Below is a small trained network, with its code and all its weights. Each question gives an input and a class and asks what happens when units are switched off, that is, made to give their printed mean instead of their output.

import numpy as np


def w(rows, s, z=0):
    codes = np.array(rows[::2]) - 128.0
    scale = np.full(codes.shape[1], s)
    scale[-1] = z or s
    return codes * scale


def f(y):
    return y / 2 * (1 + np.tanh(0.7978845608 * (y + 0.044715 * y**3)))


def log_softmax(a):
    a = a - a.max(-1, keepdims=True)
    return a - np.log(np.exp(a).sum(-1, keepdims=True))


def net(x, mask):
    res = np.array(x, float).reshape(1, 7) / 4 @ E
    y = f(res @ A[0][:, :-1].T + A[0][:, -1])
    res = res + np.where(mask, y, B[0][:, -1]) @ B[0][:, :-1]
    return log_softmax(res[-1] @ U[:, :-1].T + U[:, -1])


A, B = {}, {}
E = w([
[123,126,127,119],'x0',
[129,126,126,121],'x1',
[136,124,127,132],'x2',
[141,118,124,125],'x3',
[227,199,244,2],'x4',
[187,212,48,108],'x5',
[135,124,126,131],'x6',
],0.0075)
A[0] = w([
[68,17,251,133,75],'n1',
[243,128,165,138,86],'n2',
[63,205,88,53,134],'n3',
[155,161,158,115,37],'n4',
[104,80,207,160,102],'n5',
[191,146,190,105,67],'n6',
[215,136,177,107,85],'n7',
[62,110,87,115,3],'n8',
[112,68,96,222,88],'n9',
[179,221,73,150,126],'n10',
[86,151,150,68,102],'n11',
[97,65,35,227,130],'n12',
],0.011,0.0061)
B[0] = w([
[242,145,75,248,189],'n1',
[42,30,1,74,161],'n2',
[215,226,200,252,151],'n3',
[157,130,156,197,136],'n4',
[255,178,106,239,155],'n5',
[56,220,236,120,166],'n6',
[108,206,239,98,171],'n7',
[96,87,140,86,136],'n8',
[93,183,126,86,198],'n9',
[198,8,48,210,177],'n10',
[69,101,129,90,137],'n11',
[17,128,187,42,247],'n12',
],0.007,0.012)
U = w([
[48,132,254,18,9],'0',
[201,111,56,202,247],'1',
],0.0064,0.0015)

Each question gives the input, the list of numbers given to net, and the class t.
The units are the neurons (one row each of A and B). Each row of codes is followed by its name. A weight is (code - 128) times the scale printed after its matrix; where a second scale follows, it is the last column's (A, B and U).
mask holds one flag per neuron, in row order. A switched-off neuron (its flag False) gives its mean, the last column of its row in B, instead of its output. The means were averaged over made-up inputs and are rounded, as every weight is.
A unit's drop is (log p(t) with every unit on - log p(t) with that unit switched off) / (log p(t) with every unit on - log p(t) with every unit switched off).
top k neurons: the k neurons with the biggest drops, biggest first
drop of u: that unit's drop, to one decimal
input [-3,-2,-5,2,-3,-6,-7], class 1: top neuron -> n1
input [2,-8,5,-6,4,5,-8], class 1: top 4 neurons -> n12; n10; n3; n9
input [5,1,7,5,-6,6,-3], class 0: top 2 neurons -> n12; n1
input [-5,3,-8,3,-3,-7,5], class 1: top 2 neurons -> n1; n5
input [1,-2,-7,3,3,-5,1], class 1: top 2 neurons -> n12; n1
input [2,6,-1,-7,4,5,0], class 1: top 4 neurons -> n12; n10; n3; n9
input [-5,6,7,-8,-8,8,-4], class 0: top 2 neurons -> n12; n1
input [-5,-8,-3,7,-8,-5,-2], class 0: drop of n12 -> 2.0
input [-5,-3,0,8,-8,5,-5], class 0: drop of n11 -> 0.0
input [-2,-5,-4,-7,-4,0,5], class 0: drop of n12 -> 0.1
